Here is a tiny trained network, its code and every weight. The questions are about switching its units off for an input and a class, where a switched-off unit gives its printed mean instead of its output.

import numpy as np


def w(rows, s, z=0):
    codes = np.array(rows[::2]) - 128.0
    scale = np.full(codes.shape[1], s)
    scale[-1] = z or s
    return codes * scale


def norm(h):
    return h / np.sqrt((h * h).mean(-1, keepdims=True) + 1e-5)


def f(y):
    return np.maximum(y, 0)


def log_softmax(a):
    a = a - a.max(-1, keepdims=True)
    return a - np.log(np.exp(a).sum(-1, keepdims=True))


def net(x, mask):
    res = np.array(x, float).reshape(1, 2) / 4 @ E
    u = 0
    for l in range(3):
        y = f(norm(res) @ A[l][:, :-1].T + A[l][:, -1])
        res = res + np.where(mask[u : u + 7], y, B[l][:, -1]) @ B[l][:, :-1]
        u += 7
    return log_softmax(norm(res)[-1] @ U[:, :-1].T + U[:, -1])


A, B = {}, {}
E = w([
[95,43,57,135,157,95,26,105,64],'x0',
[244,194,129,68,13,34,149,114,128],'x1',
],0.011)
A[0] = w([
[85,153,92,27,126,162,246,175,160,145],'0.n0',
[30,93,23,70,137,116,117,184,132,159],'0.n1',
[139,165,91,140,57,90,132,167,177,171],'0.n2',
[119,102,3,148,173,112,168,162,142,27],'0.n3',
[162,163,212,197,130,14,96,54,145,30],'0.n4',
[132,106,96,99,150,131,147,143,135,3],'0.n5',
[74,134,207,191,148,170,120,137,154,164],'0.n6',
],0.0063,0.0024)
B[0] = w([
[142,74,147,237,148,85,1,42,89,243],'0.n0',
[171,136,249,140,114,105,90,82,69,225],'0.n1',
[112,92,76,75,166,220,137,174,78,236],'0.n2',
[165,131,108,112,79,146,124,156,126,163],'0.n3',
[180,99,126,96,175,135,129,154,48,188],'0.n4',
[142,117,153,144,173,30,41,219,70,128],'0.n5',
[214,139,40,55,116,152,191,175,93,255],'0.n6',
],0.0078,0.0051)
A[1] = w([
[120,148,135,70,130,183,162,177,125,178],'1.n0',
[185,143,227,106,119,152,100,107,77,10],'1.n1',
[3,117,137,128,186,210,157,149,170,205],'1.n2',
[162,120,60,150,160,118,135,120,133,125],'1.n3',
[154,201,243,205,122,170,208,125,197,1],'1.n4',
[144,180,72,85,59,68,156,135,202,134],'1.n5',
[87,158,194,139,127,109,204,146,169,45],'1.n6',
],0.012,0.0017)
B[1] = w([
[128,109,117,161,143,144,96,98,134,195],'1.n0',
[130,137,95,136,126,167,149,128,175,255],'1.n1',
[164,189,147,83,102,76,234,150,164,223],'1.n2',
[119,115,124,136,109,172,120,115,151,169],'1.n3',
[81,112,179,173,148,76,2,112,83,232],'1.n4',
[120,115,148,154,94,124,186,197,104,192],'1.n5',
[134,130,108,165,163,163,54,94,174,148],'1.n6',
],0.014,0.0099)
A[2] = w([
[69,115,139,98,129,48,8,47,103,152],'2.n0',
[166,170,137,92,124,87,222,178,121,193],'2.n1',
[141,146,129,141,55,102,138,174,66,44],'2.n2',
[97,126,99,114,112,162,131,126,169,193],'2.n3',
[138,133,156,103,127,144,215,204,87,6],'2.n4',
[89,154,178,131,206,128,187,135,143,131],'2.n5',
[114,75,103,116,99,87,102,110,105,98],'2.n6',
],0.016,0.0019)
B[2] = w([
[145,159,209,215,123,110,8,101,161,229],'2.n0',
[139,72,149,146,149,102,179,183,53,254],'2.n1',
[120,105,107,70,163,109,207,136,117,197],'2.n2',
[154,124,79,149,142,131,136,83,70,154],'2.n3',
[169,178,187,174,119,61,154,133,146,226],'2.n4',
[151,93,82,71,89,122,202,168,91,191],'2.n5',
[102,164,180,183,134,143,129,140,159,169],'2.n6',
],0.014)
U = w([
[182,117,159,126,130,61,248,188,69,222],'0',
[145,157,222,218,133,89,33,114,137,209],'1',
[195,120,24,165,146,217,143,53,91,130],'2',
[85,167,105,63,136,132,109,146,122,9],'3',
[67,102,128,98,95,141,155,95,177,3],'4',
[78,140,105,22,140,126,123,115,190,34],'5',
[112,153,108,62,129,132,118,128,148,31],'6',
],0.012,0.0039)

Each question gives the input, the list of numbers given to net, and the class t.
The units are the neurons (one row each of A and B). Each row of codes is followed by its name. A weight is (code - 128) times the scale printed after its matrix; where a second scale follows, it is the last column's (A, B and U).
mask holds one flag per neuron, layer by layer. A switched-off neuron (its flag False) gives its mean, the last column of its row in B, instead of its output. The means were averaged over made-up inputs and are rounded, as every weight is.
A unit's drop is (log p(t) with every unit on - log p(t) with that unit switched off) / (log p(t) with every unit on - log p(t) with every unit switched off).
The circuit of an input: a set's keep is (log p(t) with only the set's units on - log p(t) with every unit switched off) / (log p(t) with every unit on - log p(t) with every unit switched off). Starting from the 12 units with the biggest drops (on a tie, the unit counted first), units are removed one at a time, each time the one whose removal leaves the highest keep (on an exact tie, the one counted first), for as long as the keep stays at least 0.8.
circuit, biggest first: the units of the circuit, biggest drop first
unit that matters most: the unit with the biggest drop
k most important neurons: the k neurons with the biggest drops, biggest first
drop of u: that unit's drop, to one decimal
input [-3,-2], class 2: 3 most important neurons : [0.n6, 1.n4, 0.n0]
input [6,-8], class 0: circuit, biggest first : [1.n2]
input [3,1], class 2: 3 most important neurons : [1.n1, 1.n4, 0.n0]
input [2,2], class 2: 3 most important neurons : [1.n4, 1.n2, 1.n5]
input [4,-4], class 0: 4 most important neurons : [0.n0, 1.n4, 2.n0, 1.n0]
input [-8,-7], class 1: 3 most important neurons : [0.n2, 1.n4, 1.n6]
input [2,3], class 2: circuit, biggest first : [1.n4, 1.n2, 2.n1, 2.n4]
input [-4,3], class 1: 2 most important neurons : [0.n6, 1.n2]
input [1,-2], class 2: 2 most important neurons : [1.n2, 1.n4]
input [-1,-3], class 2: 4 most important neurons : [0.n6, 1.n4, 0.n2, 1.n0]
input [-1,3], class 2: 3 most important neurons : [0.n2, 1.n4, 1.n2]
input [2,0], class 2: 2 most important neurons : [1.n1, 1.n4]
input [-2,0], class 2: 2 most important neurons : [1.n4, 2.n0]
input [-7,-6], class 1: 2 most important neurons : [0.n2, 1.n4]
input [8,6], class 1: unit that matters most : 1.n2
input [-3,-1], class 2: drop of 1.n4 : 0.6
input [5,-8], class 0: drop of 1.n2 : 0.9
input [-2,1], class 2: drop of 1.n4 : 0.6
